kogen-vam: [ 19  -8 -19   7  10  11  37 -51 -35  38  -3  29  13  38  -1  35   3  32
  36 -11]
vudez-siz: [ 22  19  18  25 -16  18   0   3   4 -61  27 -44 -10  37  12  18  14   2
   3  30]
vudez-siz: [-21   7  -5 -26 -39  -8  21  27  -3 -23 -34 -13  28 -22   0  11 -12 -37
  -8  13]
kogen-vam: [  9 -20 -15   4 -24  -2  24   0 -13   4 -16 -18  14  12   9 -17  11   6
  13  -8]
kogen-vam: [ -4 -15  -8 -15 -30  -8  23   8  -4  -8 -25 -14  23  -2   8  -2  -3 -14
   5   1]
bivem-guga: [ 12 -15  27 -26  32 -16  22   1  49 -43 -13 -20   2  -7  16   5 -58 -55
  20 -32]
bivem-guga: [ 11   0  10  11  -4   7   0  -2  15 -39  15 -24  -3  21  12   1  -4   1
   8   7]
bivem-guga: [ -1 -23  -5   7  -6  -7  -9  14  17  -5  -1 -17  -3  -6  10 -48   2   5
  -1 -15]
zepus-lof: [-17 -11 -11  -3  32 -10  -7  -7  21  28   1  36  -7 -23  -6 -34 -34   3
   8 -41]
mepu-nav: [ -2 -26  18 -13 -10 -28   4   4  22   5  13  -1 -10 -12  10 -11  -9 -16
 -15  -3]
zepus-lof: [-17 -19  -1 -13  13 -20   1  -2  26  17   2  26  -4 -23   0 -24 -34 -10
   0 -28]
bivem-guga: [ -9 -13  -1   0 -27  -8   5 -23  -9  16  23  24   4  14   4  19   9  25
  -6  21]
mepu-nav: [  7   6 -12   2 -11  18   1  17 -12 -26 -31 -34  21   7   3  -8  14  -3
  11   4]
mepu-nav: [  8 -12  22 -14  14 -15   0 -13  12   8  12   8 -10  -1   5  22  -6 -11
  -7   3]
zepus-lof: [  0   4 -12  14   2  14 -14   2  -7  -1  -1  -3   1   6  -2 -16  13  20
   4   0]
mepu-nav: [  8 -35   4 -14 -27 -25  19   0  -7  26  -8  -8   4  -3  11  -6  17  -5
  -9   2]
mepu-nav: [  8 -32  24 -12   1 -23  -1  -1  32 -11  13 -13  -9  -1  18 -10 -11 -15
  -6  -5]
vudez-siz: [ 32 -40  15 -11  22   4 -32  -7   1   9 -23 -31   8  14  18  -5  42  14
   0   8]
zepus-lof: [  4 -49  13  -7 -11 -19 -28   9  27  -1   5 -22  -3  -5  21 -41  19   8
 -16   3]
mepu-nav: [ -2  20  -3  15  31  14   8 -27  16 -19  24  25  -7  18  -4  13 -42   8
  28 -19]
vudez-siz: [ 26 -22   8  -9 -16 -14  23  21 -10   2 -28 -47   3  -2  11 -14  24 -26
  -3  -5]
kogen-vam: [ 32   4  29  13 -23 -19  42   6  -2 -20  31 -39 -29  20  10  16   6 -29
  -7   9]
zepus-lof: [ 10   9  15  29  10   5 -22   8  21 -28  40 -20 -32  11   4 -24   3   8
  -8   1]
zepus-lof: [-17 -11 -11  -3 -32   0  -8  12   4 -14  -7  -6  17  -4   6 -18   6   9
  -6  13]
kogen-vam: [ -2 -13  -9   4  10   3 -10 -18  -3  22   4  20   2   6   0  -8   5  26
   6  -6]
kogen-vam: [ 23 -38   6 -24  10 -13   1 -20 -26  59 -27   6  10   2   5  19  39   9
  -4   4]
zepus-lof: [  7 -38   0 -28 -34  -4  -7   3 -19  10 -40 -24  36   3  15  11  45   6
 -10  31]
vudez-siz: [ 15  14  10  22  -6  -1  23  21  21 -52  17 -43 -19  11   8 -23 -21 -27
   9 -15]
bivem-guga: [-31  -9 -14 -12 -34  -7  15 -12   8  -9   3  28  25   0   4   8 -26   8
   5   8]
bivem-guga: [ 16   5  16   4   9   4   4  -5  10 -27  12 -17  -7  16   7  17  -6  -9
   6   5]
vudez-siz: [-24  16  -8   2 -33  -3  22   2   4 -23  14  13   8   0  -2   9 -26  -6
   1   8]
kogen-vam: [ 36  11  19 -15  -3  -4  24  28 -29   0 -39 -53  -1  -6  -1  27  34 -47
 -11  11]
mepu-nav: [ 38 -50  36 -26   1 -14 -29   5   2   8 -21 -48   3   6  24   9  58  -7
 -23  29]
vudez-siz: [ 20 -17   1   1   3  -7   5  -7 -21  38  -6  -4  -6   5   1  -1  30  10
  -4  -2]
zepus-lof: [ -4  -2   3   7   3  -2 -11   4  14  -8  13  -1  -9  -3   2 -17  -5   3
  -4  -4]
kogen-vam: [-29  32  -2  14  -4   9 -15  20  30 -50  23   4  -8 -12  -6 -16 -37  -9
  -4   0]
zepus-lof: [ 29 -33  34 -10   6 -24   2  -3  15   4  12 -25 -18   6  17   3  15 -16
 -12   3]
kogen-vam: [  5  -6  10  -9  -4  -8  -2  12   1   1  -7 -14  -2  -9   3   0  10 -14
 -12   6]
bivem-guga: [ 27 -34  21  -3  33  -5 -10   8  47 -40  -8 -46  -6   6  25 -38 -19 -22
  17 -31]
bivem-guga: [-2  9 -5  3  0  6 -3  6 -7  1 -5 -1  1 -3 -5 -2  5  2 -1  1]
mepu-nav: [ -8  -6   4 -16 -23 -20   9  15  -7  19  -9   1   1 -21  -2   1   9 -18
 -21   8]
bivem-guga: [  7  40  14   8  -3   4  22   2  -9 -22  19  -5 -15   8  -9  40  -9 -22
  -3  15]
mepu-nav: [ 21 -57  20 -17  -8 -38  49 -34  26   6  14  -1   0  21  28   6 -30 -15
  20 -23]
vudez-siz: [ 23  18   5  31  -4   1  24   0 -13  -2  31 -17 -30  20  -3  -2   9   2
   3  -4]
vudez-siz: [-30  29 -12 -12   8   9 -14  -3 -13  20  -7  44   9 -22 -21  26  -9   4
  -9  10]
[ -7  -8 -26   7   0  35 -39 -11 -13  -7 -22   0  32  19   3  -9  28  49
  14  16] : bivem-guga
[ -4 -34   4 -10 -35  -1  -5 -15  15 -31   3 -11  26  24  24   8   5  18
   4  27] : vudez-siz
[-11  -5  19 -28   2   7 -55  13  12 -20 -17  -9  18 -14   5  23  24  -3
 -27  42] : zepus-lof
[  6  14  -3   6   6   5  -9   0 -29  35   0  10 -10  -4 -14  10  30  12
 -12   9] : bivem-guga
[-25 -28   2   0   7 -12 -49  -4  33  15  27  29 -10 -17   5 -39  -2  30
 -19  -1] : kogen-vam
[ -6 -26  -9   0   1 -12   4 -21   3  34  11  28  -1   1   3 -15  -6  22
   5 -16] : vudez-siz
[ -8 -21   1 -29  13 -18   7 -18  -3  45 -16  36  10 -18  -3  17 -10  -6
  -2 -10] : bivem-guga
[-22 -25 -13 -21 -39 -16  16 -13  -9  23 -10  27  26  -5   4  10  -1  10
  -4  12] : vudez-siz
[-22 -28 -20   9 -46  -2 -12 -19 -10  20  19  25  15  15   8 -14  23  53
  -7  23] : bivem-guga
[  5 -22   4 -16   6 -11   2  -6   1  20 -14   3   6  -6   5   1   4  -4
  -1  -6] : zepus-lof
[-13  13  -8  -2 -15  -1  -2  19 -12   7  -9   1   2 -17  -9  -6   8  -6
 -13   7] : mepu-nav
[ 20  -7 -14  32   5  26 -49   0 -35  33   5 -15 -10  20  -3 -28  77  61
 -12  19] : bivem-guga
[ -5  -9 -17  -3 -24  -2  21  -1 -15   9 -16   1  17   2   1  -5   3   5
   8  -2] : zepus-lof
[-18  19 -16  -7  -4   7  12  -2 -11   3 -14  22  15  -9 -11  15 -17  -4
   7  -2] : zepus-lof
[ 30 -20  36 -18  36 -19  11 -22  19   6   9  -5 -17   8  12  30 -12 -25
   4 -10] : bivem-guga
[-15   3 -22  -3 -44  -6  36  28  -7 -17 -26 -18  20 -13   0 -25 -14 -22
   6 -11] : mepu-nav
[ -8  -2  -3   9  15   2  -5 -35   6  15  31  41  -7  14  -2  12 -16  30
  10  -4] : kogen-vam
[ 15   8  19  -1   3  16   4 -38  -1 -32  21   3   8  42  10  67  -2  12
  15  33] : bivem-guga
[  0  17  -6  17   8  -2  14  -4  -9  20  20  17 -21  -1 -12  -5  -8   4
   1 -15] : vudez-siz

tozi-feg: [ 14   4  -9 -18 -12 -39 -18  -2 -15  -8  -1  10  -7 -25  -3  -1   6 -28
  30  32]
tozi-feg: [-15  11   3  10  -2  38   3  13  27  24  10  33  16  11  22 -22  24   3
  -3 -27]
gonus-savu: [-14  -7  25  16  -4   7 -20   6   4  21  10   6  -5   6   1  -4   1  33
 -30 -20]
tozi-feg: [ 10 -33   3  -7   6 -37  -5  -1 -57  -9 -18 -19  -1 -30 -18   2 -36   6
   6  19]
sosu-suput: [ 11  19  33  -7   3 -10 -26 -20  -7  29  23  -2 -33  11  -1  19  -7  18
   8  25]
sosu-suput: [-42 -42 -13  17  -4   3  18  42 -30 -11  -3   4  13  12 -41 -25  20 -32
  -7 -14]
tipub-taseb: [-11   2 -13   9   0  23 -16  13  13  -2 -11   4  24 -25  13 -15  11  30
 -19 -30]
gonus-savu: [ 12 -45  -6 -15 -36   9 -10  35  -9  -5 -10 -26  22 -26   1 -10 -25   1
 -23 -34]
tipub-taseb: [-19   1  44  22 -17  -7   9  -5  18  -3  17  22 -33   2  -9   8  13 -32
 -22  38]
tozi-feg: [ -7  22  -1  -5  14   9  15 -25   7 -34   6 -17 -18  -6 -12  21   6 -27
   4  44]
sosu-suput: [ 24  10   0  11  -3 -10  39 -15 -12  14  -4 -14   2  42 -22  19   5 -11
  32  28]
gonus-savu: [ -1 -17  33 -15   2  13  -1 -18 -10  -9  17  -9 -11 -21  16   4 -37   3
 -27   9]
tozi-feg: [ -8  -5  30  -1   7  36  16 -10 -16  12  16   4  -3  -6   5  -3 -13  -8
   0  21]
tipub-taseb: [ 13   9 -22  -9   9   1  -3  -6  -2  -2 -11  -3  20 -10  13  -4  -2  16
  13 -11]
tozi-feg: [  1   7  15 -17   1  24  -8   4  -5  40  25  30  -3  10  20 -17   4 -12
  29  -1]
tipub-taseb: [ 12   5 -41 -20  18 -43   3   3 -34 -14 -17  -6 -10   2 -26   5   3 -38
  58  29]
tozi-feg: [ -4  10  -4  -8  12  40  12   1   1   5   6  -4   1   3   3   0   2 -11
  15   4]
gonus-savu: [-11 -23 -17   1  -9 -25  11  25  -9 -12 -12  26   7 -10  -6 -22  10 -44
  13   0]
tipub-taseb: [  0  12 -29 -15  31  -4   7 -16   4 -16  -3   6  12  11  17  -7  -3   3
  12 -18]
tozi-feg: [  2 -14 -13   7  10  -5  22  11 -25  -3 -21 -21  -3   8 -27   9 -11 -10
  16   9]
gonus-savu: [-15 -21   0 -34  19  27   7  -4 -24 -25  10  12   5 -46  24 -22 -29 -35
   4  11]
gonus-savu: [ -8  20  -3 -29  15   4 -25 -17   9 -20  19  10 -16 -26  18  -1   2 -17
   6  17]
gonus-savu: [  1  -8  21  21  18  21  47 -36 -28  22  12  17  46  36  15 -19  -4  36
  -4 -10]
sosu-suput: [ 17  -6  33  23 -34 -28   8 -24  -5  -7  -1   2  14 -21   0   6   2  13
 -23  33]
tozi-feg: [ 11 -17 -21  15 -18  17  25  33  -4   6 -30 -20  20   2 -18   0   1  -6
   9 -14]
gonus-savu: [-33   4 -13  -6   6  11 -53  33  10  12  12  17  -6  -9   0 -21  26  15
  -9 -37]
sosu-suput: [ 13   0  14  12   2 -32  17 -21 -18  11   2  -1  -4  30 -13  11  -4   7
  10  19]
sosu-suput: [ -9  -7 -11  16 -12 -23  -1  12  -3  -3  -8  19  20  -1  -8 -17  25  -1
  -1  -8]
tipub-taseb: [  9  -9  -5 -17  20   4  21  -2 -19  10   6 -26 -17  43 -15  15 -26 -12
  20  -5]
tipub-taseb: [-22  -2   2   8  -7  -8   0   3  23 -25   0  37   3 -28  17 -19  17 -26
 -19   4]
sosu-suput: [ 11  -8 -11  -7  13  28  40 -23 -45  -6   1 -17  47   3  -4 -10  -6   5
  23  13]
tozi-feg: [  9 -11   4  -5  -7   1   3   6 -18   8  -3  -4   2  -9  -4  -2 -10  -8
  12  10]
tipub-taseb: [  3   3  20  30 -21  39  -9  19 -14  35 -10 -24  11 -13 -24   9  14  41
  -5   9]
tipub-taseb: [ 19  13  -4 -17  24  -9  19 -44 -12   2  17  -5  14  39  15   5 -13  17
  16  -2]
tozi-feg: [-36   2  15  23  35 -21  -6 -23   5 -11   8  28  -9  13   8 -10   4  31
 -38 -16]
gonus-savu: [  0  -7  18 -15 -12 -43  -1 -21   5 -29  17  25 -19 -19  13  -2  -7 -44
  -8  34]
gonus-savu: [  1 -22  28 -35  16  17   5 -32 -23 -19  28 -20 -10 -12  18   5 -52  -4
 -22   9]
sosu-suput: [-11  15   3  33  -6  43  -8  37   5  46 -20  18   7 -14  -8 -11  31  20
  18  -3]
tipub-taseb: [ 15  12  25  18 -32 -39 -16 -27 -32  13  15   9  23 -12 -18  -1  34  23
  10  47]
sosu-suput: [-11  -9  10   0   2  -6  -5   5  -8   3   8  -1 -16   8 -11   2  -3  -6
  -6   2]
sosu-suput: [ -8   1 -14  42 -21 -35   0  34  32   9 -32  33   1   8  -9  -9  35  -2
  -6 -19]
sosu-suput: [-18 -24  -4   0 -11  15   6  17  -2 -23  -2  -5  10 -21  -6 -11  -1 -19
 -21  -6]
tipub-taseb: [ -7 -35  23   0 -16  22  28   3  -7   3  17   8  19  12  11 -18 -15 -14
 -24 -16]
gonus-savu: [ 20   4   3  12 -41 -25 -12   9  26  -2 -12   2   1 -18   1   8  13  -2
 -10   8]
[ 25  -4 -19 -22   2  -2  22 -10   2 -12 -14  12  21 -19  33 -11 -21 -22
  21  -2] : tipub-taseb
[-44 -38 -19   0   3  14   3  43   4 -24  -3  16   5  -8  -5 -31   4 -33
 -25 -40] : tipub-taseb
[-12   7   1   3  -8 -21 -20   3  12  -1   9  30  -1  -6   7 -14  24  -7
  -4  -1] : gonus-savu
[ 19  14 -18 -11 -12 -31 -16  -8  26 -20  -1 -30 -13  17  -8  26   1   5
  -8  -6] : tozi-feg
[ 12  19 -51 -24  33 -35 -28   5 -22  -4 -17 -30 -18  16 -27  18   0  10
  45  -5] : tipub-taseb
[ -8 -37 -24  -6   3  33  34  45 -29   1 -23 -13  10  -5 -20 -14 -16 -41
  24 -11] : tipub-taseb
[  7   0   1 -11  -8 -15 -10   9  23  -9  -6   4 -28 -15  10  10 -13 -24
  -3   5] : tipub-taseb
[  8   6 -31 -37  16 -45 -28  -2  28 -28  -3   3 -30  -1  23   7 -21 -19
   2 -24] : tipub-taseb
[  6   1  27  21 -31 -14   3  -3 -20  11   2   9   4 -19 -20   1  22 -11
  11  50] : tipub-taseb
[-24   4  18  39 -11  54   1  50  20  18 -27 -11 -33 -30 -29  15  13 -11
  -9  20] : tipub-taseb
[  5   4 -20 -24  26 -33   8 -29 -13 -17  14   6   6  31   8  -5  -6  -8
  17  -6] : tipub-taseb
[  7   5 -31 -16   1  17  21   7  10 -15  -4 -14  10  14  -4   2   6 -29
  20  -5] : sosu-suput
[ 15   8  27 -22  10 -13 -19 -29  25 -11  12 -14 -43  -6  26  28 -44   9
 -27   5] : sosu-suput
[  7  -9   0 -25  10   1  20 -15 -13 -27   1  -6  -8 -22   8   4 -28 -39
  12  29] : gonus-savu
[-32 -16  -8  26  27   2  13   0 -21 -31 -26   9  20 -38  -5 -18   0  15
 -22   0] : tozi-feg
[-11  23 -29  -2  27  13  -7  -3  34 -10   0 -13  -2  34   5   8  10  27
 -14 -43] : tozi-feg
[  7 -21   0  39 -18 -29  35  20   5   4 -27 -23  -8  46 -39  21  -2   0
 -14 -10] : tozi-feg
[ -3  -8  30  21 -27 -39 -17 -11  20  -3   9  24   0  -6  13  -5   7  19
 -43  -6] : tozi-feg

vuta-gog: [  2  22   3   5 -13  14  17   5   5  -3  -3   7  10  -2   2  -7   2   0
 -19   0]
vafig-zel: [ 18 -44 -21  23 -12  29 -14   4  29 -18 -17  -6 -14  44 -13  13 -31  -2
 -35 -13]
vuta-gog: [ 31 -14  -5  25 -20  31  -1   7  19  -5 -12   1   5  14  -2 -17 -29  -8
 -29   4]
duka-zin: [-22  11  11  -4  34 -12  36  18  45   2  24 -19  26 -18  36  48 -13 -15
 -35  51]
duka-zin: [ -9  31 -12   6 -13  37  27  11  25   2   1  31  18   2  -3  38  11  22
 -56   0]
vafig-zel: [ 28  -3   0  12   1  -2  -8  18  -2 -16  25   6 -16 -15  16  18   5 -20
   3  23]
vafig-zel: [ -7 -17  -9 -10  18  24  -1  18   8  22 -25  -8  -9   2  -4   0   1  18
 -15 -26]
vafig-zel: [ -4  -1  -3   9 -20 -10  -5 -29   9 -16   3   7  14  26 -11   4 -14  -1
   3   7]
zore-vod: [-11  11   3   0   9   3  18  12 -22  14  12   1  -5 -28  -7   6  13   7
 -21  -4]
vuta-gog: [ -4   5 -11   4 -17   6  -6 -16   5  -8   2  22   6  19 -14  19   4  14
  -6  -5]
zore-vod: [ -3  -7   7  20  -1 -14  15  -9 -12   3  28  -6  12 -19  -8   6 -22 -11
 -25  28]
zore-vod: [-11 -18   7   5  15 -10  18  12   8 -11   1 -38 -10   5   6  -1 -19 -20
 -23   2]
vafig-zel: [-47  -8   4 -25  20   1  15  -5 -26  40 -39 -28   0  -2 -26 -38   3  30
  -5 -53]
zore-vod: [  4 -12   4  29 -21 -18   0 -34 -14  -3  26   5  22  -2 -21  -4 -34  -8
 -12  31]
vafig-zel: [ -1 -16  -7   7   3   5  -2   2   5  -2   3  -1  -6   7  -6  17  -7   2
 -17   0]
zore-vod: [-12   3   1  -4   2   8   6  -7 -23  35  -9   6  13 -21 -19 -21  -1  23
  -6 -13]
duka-zin: [-26  17   0   6 -20   3  18 -29 -22  19   0  15  26  -4 -34 -11  -5  26
 -25 -11]
vuta-gog: [  0 -15   4  13  10  -9   9   5  -4   1  22 -12  -1 -16   0  14 -15 -12
 -20  21]
zore-vod: [-14 -28   8  -5  22  -3  11  13  12   3 -25 -49 -10  13   6 -26 -24 -14
 -11 -16]
vuta-gog: [-22   5 -10  -1  -9 -13  -2 -24   0 -14  15  18   5  18 -16  38  10  13
  -5   0]
duka-zin: [ 15 -24  -9   3  -5   2 -26  -2 -19  -4  -7   1 -25  10 -14 -11   3   2
  19 -21]
zore-vod: [-45 -19  -3   1  -6  -7  17 -36  31  -2 -24 -26  29  51 -22  -2 -40  11
 -30 -12]
vafig-zel: [ 19  33   4 -26  -3  11 -19   3  21  12 -27  24  18  -1  28 -25  22   9
  55   0]
vuta-gog: [-25  21  -5  -4 -24  -8   9 -22  -2 -29  -3   7  -2  35 -17   9  16   6
  -4 -24]
duka-zin: [-32   3   6 -10  15 -17  19  -7  21  -3   2 -19  14  10   8  18  -8  -2
 -11  10]
duka-zin: [-21   9  -2  -1  -3 -10  12 -15  28 -14   7   2  19  21   4  30  -7   1
 -14  16]
vuta-gog: [-17  35  -1 -11   7   5  17  -2  30  13  13  28  35 -13  15  42  12  17
 -14  30]
vuta-gog: [-22  37  -2 -12  -3  -5  12 -10  -5   7  17  31  17 -14  -3  33  29  21
  -3   7]
vafig-zel: [-5  5 -3 -8  2 -6 -9 -9  4  5  2 13  8  1  1 12  7  9 15  6]
zore-vod: [-28  -4   8  -2  22   1  28   3  -2  35  -2 -19  21 -24  -6  -5 -18  11
 -33   5]
duka-zin: [ 20 -17  -3   0   4  -4 -21   8   2 -12   0  -5 -19   7  10  -1   1 -13
  23   1]
vuta-gog: [ -7  25  -4 -15  -9   5  -4  -7  -2   4 -10  22   6   5  -3   1  25  18
  17 -15]
vafig-zel: [ -8  -4  12  11   1 -23  15  -1 -36  -9  22 -22 -15 -18 -11 -12  -3 -18
 -10   1]
duka-zin: [ -3 -32 -17  10  16   5  -6   8  21  -6  19   3 -10   9  -3  62  -9   4
 -33  14]
duka-zin: [-34  19  -3 -19   8   8  24   8  35 -13 -20 -11   3  29  10  23  13   8
 -22 -20]
zore-vod: [-28 -13  -4  -7  -2   0   5 -21  31  -4 -30 -19  15  45  -8  -4 -22   8
  -9 -17]
[ 14   8   1  -2  -1   6 -10  -1 -14  22   2  20   9 -24  -1 -11   7  11
  16   7] : zore-vod
[-22   1   8   1 -16  -7  13 -24 -12   0 -23 -22  10  21 -21 -45 -17   2
  -3 -26] : vafig-zel
[  5 -20   2   3  19  -3   1  24 -27   4  11 -19 -31 -23  -2   0   6  -9
  -8  -9] : vafig-zel
[-13  35  11   2   2  -2  34  10 -12   6  24   7  13 -35   5  12  13  -1
 -28  17] : vuta-gog
[ 48 -25 -11 -10  -3  27 -49  17  17  -2 -44   3 -26  26  15 -36   4  -3
  52 -28] : vafig-zel
[ 14   6  -1  -9 -13  19 -10   4  13  -4 -38  -2  -3  24   6 -39   3   1
  20 -28] : vuta-gog
[ 26  26  17  -6  14   4  13  35  23  -1   6  -7   6 -30  47  -8   7 -26
  10  33] : duka-zin
[  9  11   4  14  -5  -3   7   2 -40  13  30  18  -2 -42 -12   1   9   2
 -10  13] : zore-vod
[-21  54  16  -7   2  24  56  19  21  22 -10  -1  38 -26  18 -11   4   8
 -47   9] : vafig-zel
[ 21  -9  11   1 -11 -36 -30 -24  -2 -24   5  -8  -1  15  13 -27 -11 -28
  63  19] : duka-zin
[-32  -7  -2  -1   8 -12  12 -15 -11  10   8  -6   6  -1 -20  17  -4  14
 -20  -5] : vafig-zel
[-25  22  11 -13   8 -11  27   2  33 -14  -5 -20  16  14  22   8  -2 -11
 -10   9] : vuta-gog
[-17  17  -2 -20   8 -17 -11 -10 -32  14  12  22  -6 -21  -9  14  37  22
  31 -10] : vuta-gog
[ 15 -36 -23  21 -11  15 -22  -8  31 -20   3  12  -5  39 -10  41 -23   1
 -22   8] : vafig-zel
[-42 -27  -4  29   0   3  46  -6  -8  -3  15 -31   0  10 -39  24 -36   2
 -95 -10] : vafig-zel

tuse_kalu: [-11   0  -4 -17 -19 -20   7 -23 -10   6  -2 -22  -3 -20 -22 -15  13  16
   0   6]
fupi_mib: [-13  10  34  26   1  38 -10   8  30 -18 -13 -18   0  69  54  16  17 -40
 -22   0]
fupi_mib: [ 16  22  -8 -12  -8 -16   3  -7 -14 -14  -8 -16  31  -1  12  24  20  19
  -9  16]
luz_vasi: [ 37 -26 -19   5  32   4 -22  36  -6  -9  -2  34   7   0  -7   1 -14   7
  19  -6]
tuse_kalu: [ 22  23  -5  24   6  17  -2  31   2  -6   9  26  -5  23  40  13 -24 -14
   2 -11]
mebat_tagaz: [ 14   4 -45  48   2 -10 -31 -24  -4 -35  53 -21  50  38   1  20  -7  -7
 -15 -11]
fupi_mib: [-4  0 -1  1  1 -1 -1 -7  0 -2  5 -3  8 -2 -5  7  2  1 -4  2]
luz_vasi: [  2  13   4  -5  -2   2  -5   0   0 -27  -5  -2  25   9  19  20  31   8
 -11  13]
fupi_mib: [ 11  -4 -29 -25   4 -43  27  -8 -16  16 -18  -4  20 -39 -15 -33 -13  21
   4   3]
luz_vasi: [ 11   1   1  -7 -23 -16  11  -2 -11  43 -16 -32 -44   0 -11 -31 -29  -2
  14  -9]
tuse_kalu: [-16  -4  -4   9   2  -6   8 -21   8   7   7 -16  11   5  -4  -8  -9 -14
 -11  -4]
fupi_mib: [ 19  18 -12 -17 -20 -17   3   7 -19 -10 -10  -3  -2 -11   9 -10  17  26
   7   7]
luz_vasi: [ 23  36  -6  13 -16   7 -12  13  -9 -30   9  -2  13  29  41  29  16   7
  -6   5]
fupi_mib: [ 14   6  -1  -3  14  -7   9   3   0   5 -15  -7  26   6  14  18  -7  -4
  -8   7]
luz_vasi: [  6  12  -8   7  -9  -1  -3   3  -5 -10   8   2   0   6  12  -1   2   3
   0  -3]
tuse_kalu: [ 38   6  23  -8  17  29 -15  56  -2 -11 -29  34 -14  18  35  30  10   4
  15   8]
tuse_kalu: [-10   6  -6  20   0  -7  11 -21  11  10   4 -29  17  26  14  -5 -19 -26
 -18  -7]
mebat_tagaz: [-13   0  11  11  12  15   5   5  17  -5  -2  10   6  15  20   2  -3 -20
 -10  -3]
mebat_tagaz: [-41  -4  16   1 -28   7 -20 -47   6 -23  25 -39   5   8 -29  15  49   6
 -16  12]
luz_vasi: [ 24 -21 -46  -5  -9 -30  -5  16 -19  -3   3  16 -23 -24 -21 -73 -15  23
  28 -20]
fupi_mib: [-29  -7   4  11  -3   9 -14 -29   7 -12  32  -6  10  -3 -25  20  15  -2
 -10   2]
tuse_kalu: [ 16   5  -5  17   2   2  -7   5   2  -1   0 -14   6  30  19   7 -11 -13
  -4  -4]
fupi_mib: [-10 -17  15  17  12  27 -10  12  16  11   9  17 -29  13  -4  -4 -19 -23
   7 -14]
tuse_kalu: [-17  -8  30 -27  -2 -13  20 -26  11  21 -50 -56  14  13   2  -2  22  -9
 -19  20]
mebat_tagaz: [ 10 -16 -14 -13 -12 -10 -14   7 -12 -15  -4   3 -15 -11 -17 -34  20  23
  16  -2]
luz_vasi: [ -1  27 -23  14  -8   4 -12   3  -3 -64  29  27  39   7  33  12  39  15
 -14   4]
luz_vasi: [ 20 -17  -6  10  19   6  -9  20  -1  18   3  17 -14   1 -12   0 -33  -7
  15 -11]
mebat_tagaz: [ 20   2 -27  -2 -16 -25 -14 -15 -24  -1  18 -21   7 -11 -27   4   1  25
   8   2]
mebat_tagaz: [  9 -10  34   7  13  42 -25  27   2  20  13  29 -43   1 -20  50 -17  -6
  20  -2]
tuse_kalu: [ -8  18 -17   4 -17 -10  12  -8  -9   0  24  13  -9 -23  -4 -14 -11   9
   3  -9]
mebat_tagaz: [ 27  -8 -16   5   6  -1 -15  21 -11  -1   7  16 -10  -1  -7  -3 -14   9
  17  -8]
mebat_tagaz: [ -7   1  -7  26 -12   7 -34 -32  -3 -18  47 -27  17  21 -25  41  12   0
 -10   2]
[ -4 -11  15 -24  -5 -12  11 -10  -1  24 -31 -29 -11  -7 -14 -13   5   3
   2   9] : luz_vasi
[ 13  14  -2  -5 -12   0 -10   4 -13 -12   8   2  -1  -4  -1  21  15  19
   5   7] : fupi_mib
[-31 -22  15 -13  11  -3  11 -25  14  10 -13 -15  13 -11 -21  -7  11  -8
 -12   8] : tuse_kalu
[-15 -13  10  12   7  14   0   3  17   7  -2   3 -16  15   5 -18 -11 -23
  -1 -11] : fupi_mib
[ -3 -13  15  12  20  16   0   4  10  30   5   7 -15   3 -13  18 -35 -21
   4  -7] : luz_vasi
[  4 -29 -27  -7   7 -18  -1   5  -6   0   1  18  -9 -27 -27 -51  -9  13
  17 -12] : luz_vasi
[  3  18   3 -12  -3 -15  24 -10  -8  27 -11 -13   7 -15   1  16 -17   2
  -5   8] : mebat_tagaz
[  2 -27  -1  -7  22   0  -4   7   4   7  -9  13   3 -12 -20  -6  -6   0
   7  -1] : luz_vasi
[-17   8   5   5 -16   6 -12 -21   1 -23  20 -14  11   7  -4  19  29   5
 -11   8] : fupi_mib
[  9   3   4  -1   7  -3  15  14   8   7 -31  -7   2  20  32 -20  -9 -15
  -5  -2] : fupi_mib
[-14  36  10 -31 -36 -24  40 -16 -13  19 -22 -21 -15 -29  12 -18  11  16
  -5  11] : tuse_kalu
[-20   2   7 -21 -19 -13  11 -22  -3   0 -11 -22  -1 -15 -11 -14  26  12
  -6  10] : mebat_tagaz
[ 41  -4 -19   1 -17 -13 -34   6 -23 -12   3 -27  -5  19 -12   4  12  23
  15   2] : tuse_kalu
[-37   3 -10  27  13   6  21 -17  19   6  33  25  11 -11   3 -11 -32 -28
 -15 -18] : tuse_kalu
[ 15  -6  12  14  43  16  -1  10  12  20  -5   7  31  18   7  57 -33 -25
  -9   5] : fupi_mib
[ -7  20  19  11 -34  29 -29   4   0 -36  19  -5 -26  29  18  18  43   6
   0   3] : fupi_mib
[ 24  14   9   0   7   4   8  25   3   3 -32  -4   4  29  43   5  -6 -11
  -3   3] : fupi_mib
[-23  23  -8  27  -7  14  -1 -10   8 -27  43  22  13   4  17  15   3  -9
 -14  -7] : luz_vasi
